Here is a tiny trained network, its code and every weight. The questions are about switching its units off for an input and a target symbol, where a switched-off unit gives its printed mean instead of its output.

import numpy as np


def w(rows, s, z=0):
    codes = np.array(rows[::2]) - 128.0
    scale = np.full(codes.shape[1], s)
    scale[-1] = z or s
    return codes * scale


def norm(h):
    return h / np.sqrt((h * h).mean(-1, keepdims=True) + 1e-5)


def f(y):
    return y / 2 * (1 + np.tanh(0.7978845608 * (y + 0.044715 * y**3)))


def softmax(a):
    e = np.exp(a - a.max(-1, keepdims=True))
    return e / e.sum(-1, keepdims=True)


def log_softmax(a):
    a = a - a.max(-1, keepdims=True)
    return a - np.log(np.exp(a).sum(-1, keepdims=True))


def net(x, mask):
    ids = ['αβγεημξστφω'.index(c) for c in x.split()]
    T = len(ids)
    res = E[ids] + P[:T]
    u = 0
    for l in range(2):
        q, k, v = (norm(res) @ M[l].T for M in (Q, K, V))
        z = softmax(np.where(np.tri(T) > 0, q @ k.T / 3**0.5, -1e9)) @ v
        res = res + np.where(mask[u], z, O[l][:, -1]) @ O[l][:, :-1]
        u += 1
        y = f(norm(res) @ A[l][:, :-1].T + A[l][:, -1])
        res = res + np.where(mask[u : u + 4], y, B[l][:, -1]) @ B[l][:, :-1]
        u += 4
    return log_softmax(norm(res)[-1] @ U[:, :-1].T + U[:, -1])


Q, K, V, O, A, B = {}, {}, {}, {}, {}, {}
E = w([
[173,121,154,138,128,130],'α',
[175,130,98,158,205,88],'β',
[127,103,160,87,137,106],'γ',
[117,128,224,126,149,120],'ε',
[161,64,149,156,124,185],'η',
[134,157,131,166,25,117],'μ',
[165,94,170,145,74,115],'ξ',
[181,116,178,147,168,146],'σ',
[251,89,214,51,139,178],'τ',
[157,161,175,163,156,128],'φ',
[157,168,130,82,186,118],'ω',
],0.016)
P = w([
[46,250,106,251,36,145],'0',
[213,129,170,115,150,185],'1',
[206,150,163,141,168,154],'2',
[206,137,133,151,203,130],'3',
[200,115,110,152,238,98],'4',
[174,151,112,144,204,129],'5',
],0.0031)
Q[0] = w([
[71,78,89,2,76,85],'0.h0',
[117,152,112,164,116,193],'0.h0',
[124,161,151,184,128,211],'0.h0',
],0.0069)
K[0] = w([
[192,24,149,4,153,150],'0.h0',
[205,162,174,202,127,176],'0.h0',
[124,200,31,180,28,215],'0.h0',
],0.0038)
V[0] = w([
[110,37,84,221,126,240],'0.h0',
[206,161,103,152,122,44],'0.h0',
[117,241,82,211,101,253],'0.h0',
],0.006)
O[0] = w([
[221,62,212,177,187,58,2],'0.h0',
[144,130,117,66,74,177,234],'0.h0',
[147,83,37,150,197,2,111],'0.h0',
],0.0073,0.0026)
A[0] = w([
[119,40,127,187,58,167,130],'0.n0',
[143,105,163,17,238,166,252],'0.n1',
[254,137,102,157,86,219,144],'0.n2',
[194,248,26,207,220,113,59],'0.n3',
],0.0058,0.0031)
B[0] = w([
[199,49,162,76,71,83,143],'0.n0',
[213,175,136,65,77,94,254],'0.n1',
[81,115,179,2,195,148,219],'0.n2',
[111,76,138,128,94,191,197],'0.n3',
],0.0092,0.006)
Q[1] = w([
[56,149,129,200,175,135],'1.h0',
[254,112,192,59,31,199],'1.h0',
[98,98,61,187,57,140],'1.h0',
],0.0066)
K[1] = w([
[220,189,122,80,3,159],'1.h0',
[5,132,89,236,150,100],'1.h0',
[200,213,157,147,121,161],'1.h0',
],0.0045)
V[1] = w([
[108,128,139,254,220,150],'1.h0',
[171,200,168,133,85,115],'1.h0',
[97,196,132,61,75,192],'1.h0',
],0.0065)
O[1] = w([
[195,221,117,83,235,84,40],'1.h0',
[41,94,113,82,254,18,209],'1.h0',
[240,96,97,226,214,96,252],'1.h0',
],0.0078,0.0023)
A[1] = w([
[132,152,82,2,179,177,226],'1.n0',
[142,102,101,8,122,68,255],'1.n1',
[144,119,110,153,46,56,64],'1.n2',
[159,51,254,153,112,173,166],'1.n3',
],0.0059,0.0035)
B[1] = w([
[93,98,43,198,105,201,250],'1.n0',
[2,159,97,161,200,82,254],'1.n1',
[136,151,138,129,183,130,120],'1.n2',
[150,131,145,172,149,85,231],'1.n3',
],0.0073,0.0066)
U = w([
[122,137,156,229,162,194,124],'α',
[102,233,202,150,135,83,197],'β',
[143,73,61,179,130,184,208],'γ',
[50,44,178,81,90,112,48],'ε',
[20,118,150,77,156,171,5],'η',
[46,138,172,116,48,207,52],'μ',
[55,118,69,135,57,37,240],'ξ',
[134,35,128,73,140,111,92],'σ',
[233,122,121,42,79,162,143],'τ',
[119,158,117,111,250,123,109],'φ',
[155,199,2,71,92,99,155],'ω',
],0.0077,0.0026)

Each question gives the input, a string of symbols that net reads in full, and the target symbol t.
The units are the heads (3 rows each of Q, K, V and O) and the neurons (one row each of A and B). Each row of codes is followed by its name. A weight is (code - 128) times the scale printed after its matrix; where a second scale follows, it is the last column's (O, A, B and U).
mask holds one flag per unit, layer by layer, with each layer's heads first. A switched-off unit (its flag False) gives its mean, the last column of its rows in O or B, instead of its output. The means were averaged over made-up inputs and are rounded, as every weight is.
A unit's drop is (log p(t) with every unit on - log p(t) with that unit switched off) / (log p(t) with every unit on - log p(t) with every unit switched off).
The circuit of an input: a set's keep is (log p(t) with only the set's units on - log p(t) with every unit switched off) / (log p(t) with every unit on - log p(t) with every unit switched off). Starting from all 10 units, units are removed one at a time, each time the one whose removal leaves the highest keep (on an exact tie, the one counted first), for as long as the keep stays at least 0.8.
units of the circuit, in order: the units of the circuit, biggest drop first
top k neurons: the k neurons with the biggest drops, biggest first
top k neurons in layer l: the k neurons of layer l with the biggest drops, biggest first
drop of u: that unit's drop, to one decimal
input η τ ξ σ, target β: units of the circuit, in order -> 0.h0; 1.h0; 0.n1
input φ σ β φ σ, target ω: top neuron in layer 1 -> 1.n0
input β τ γ μ, target τ: top 2 neurons in layer 1 -> 1.n1; 1.n0
input β η ω, target τ: top 2 neurons -> 0.n1; 0.n3
input α ε φ, target μ: units of the circuit, in order -> 1.h0; 0.h0; 0.n1; 0.n3
input φ ξ α, target ω: units of the circuit, in order -> 0.h0; 1.h0; 0.n1
input ε ε σ ε η, target φ: units of the circuit, in order -> 1.h0; 0.n2; 0.h0; 0.n1
input ω η μ φ, target γ: units of the circuit, in order -> 0.h0; 0.n3
input β ω ω η, target τ: units of the circuit, in order -> 1.h0; 0.n1; 0.n0
input ω φ τ φ β, target γ: units of the circuit, in order -> 0.n3; 1.h0
input β β β, target τ: top 3 neurons -> 0.n3; 0.n1; 1.n1
input φ ε μ α, target ω: top 3 neurons in layer 0 -> 0.n1; 0.n3; 0.n0
input φ μ ε γ σ, target ω: top 3 neurons in layer 0 -> 0.n1; 0.n3; 0.n2
input β ω γ β β σ, target τ: units of the circuit, in order -> 0.n1
input ε ω η, target φ: drop of 1.h0 -> 0.5
input γ τ α, target α: drop of 1.n3 -> 0.2
input β ε μ σ, target τ: drop of 1.h0 -> 1.2
